Below are the code and all the weights of a small trained network. Each question names an input and a class and asks about switching units off, where a switched-off unit gives its printed mean instead of its output.

import numpy as np


def w(rows, s, z=0):
    codes = np.array(rows[::2]) - 128.0
    scale = np.full(codes.shape[1], s)
    scale[-1] = z or s
    return codes * scale


def f(y):
    return np.maximum(y, 0)


def log_softmax(a):
    a = a - a.max(-1, keepdims=True)
    return a - np.log(np.exp(a).sum(-1, keepdims=True))


def net(x, mask):
    res = np.array(x, float).reshape(1, 7) / 4 @ E
    y = f(res @ A[0][:, :-1].T + A[0][:, -1])
    res = res + np.where(mask, y, B[0][:, -1]) @ B[0][:, :-1]
    return log_softmax(res[-1] @ U[:, :-1].T + U[:, -1])


A, B = {}, {}
E = w([
[130,132,119,132,136,121,132],'x0',
[133,123,138,125,121,145,127],'x1',
[127,124,125,130,125,124,128],'x2',
[125,138,134,125,133,128,129],'x3',
[206,80,240,126,169,26,128],'x4',
[127,131,132,124,128,130,128],'x5',
[209,245,98,124,28,87,132],'x6',
],0.013)
A[0] = w([
[191,163,109,120,62,139,133,146],'N0',
[96,86,132,130,171,150,106,163],'N1',
[72,144,68,124,118,168,108,66],'N2',
[6,29,144,116,203,149,128,144],'N3',
[114,90,158,87,83,153,134,56],'N4',
[91,140,72,134,109,174,137,48],'N5',
[93,173,107,112,159,153,132,1],'N6',
[52,148,68,137,105,178,135,60],'N7',
[160,189,122,140,49,107,142,169],'N8',
[147,101,140,129,127,98,156,9],'N9',
[192,91,199,134,174,61,124,23],'N10',
[157,187,114,95,30,81,92,141],'N11',
],0.012,0.0026)
B[0] = w([
[179,139,95,187,161,169,181,190],'N0',
[185,188,91,152,172,130,140,182],'N1',
[110,103,181,80,52,68,99,191],'N2',
[202,202,46,190,201,196,203,251],'N3',
[81,141,155,143,181,104,137,136],'N4',
[91,60,183,110,121,99,96,186],'N5',
[133,76,141,140,116,113,135,155],'N6',
[80,85,232,39,62,79,55,205],'N7',
[143,200,117,175,155,185,161,200],'N8',
[110,92,124,124,119,78,119,146],'N9',
[41,65,203,74,2,102,50,202],'N10',
[134,142,45,165,165,129,149,208],'N11',
],0.0095,0.022)
U = w([
[105,203,1,202,197,163,194,253],'0',
[28,47,237,37,27,77,78,3],'1',
],0.0084,0.0022)

Each question gives the input, the list of numbers given to net, and the class t.
The units are the neurons (one row each of A and B). Each row of codes is followed by its name. A weight is (code - 128) times the scale printed after its matrix; where a second scale follows, it is the last column's (A, B and U).
mask holds one flag per neuron, in row order. A switched-off neuron (its flag False) gives its mean, the last column of its row in B, instead of its output. The means were averaged over made-up inputs and are rounded, as every weight is.
A unit's drop is (log p(t) with every unit on - log p(t) with that unit switched off) / (log p(t) with every unit on - log p(t) with every unit switched off).
The circuit of an input: a set's keep is (log p(t) with only the set's units on - log p(t) with every unit switched off) / (log p(t) with every unit on - log p(t) with every unit switched off). Starting from all 12 units, units are removed one at a time, each time the one whose removal leaves the highest keep (on an exact tie, the one counted first), for as long as the keep stays at least 0.8.
units of the circuit, in order: the units of the circuit, biggest drop first
k most important neurons: the k neurons with the biggest drops, biggest first
drop of u: that unit's drop, to one decimal
input [6,-8,-5,-2,6,-4,-6], class 0: 3 most important neurons => [N3 N7 N2]
input [-5,0,3,1,4,7,-4], class 0: 3 most important neurons => [N3 N7 N2]
input [4,4,-4,-4,-8,5,6], class 1: units of the circuit, in order => [N7]
input [6,-8,-5,5,-5,6,4], class 1: 2 most important neurons => [N3 N7]
input [-7,-1,-2,2,-2,7,1], class 1: 2 most important neurons => [N3 N1]
input [5,6,-8,-3,4,-3,3], class 1: 2 most important neurons => [N3 N10]
input [-2,5,4,-5,6,7,-7], class 0: 2 most important neurons => [N3 N7]
input [-7,8,-2,-8,-2,3,1], class 1: 2 most important neurons => [N3 N1]
input [0,5,-2,-2,5,-5,-8], class 0: drop of N3 => 4.3
input [-3,-7,-1,-3,4,-8,-8], class 0: drop of N3 => 3.7
input [-4,-6,-6,3,-3,0,1], class 1: drop of N3 => 0.7
input [0,-4,-1,0,5,-3,1], class 1: drop of N7 => 0.0
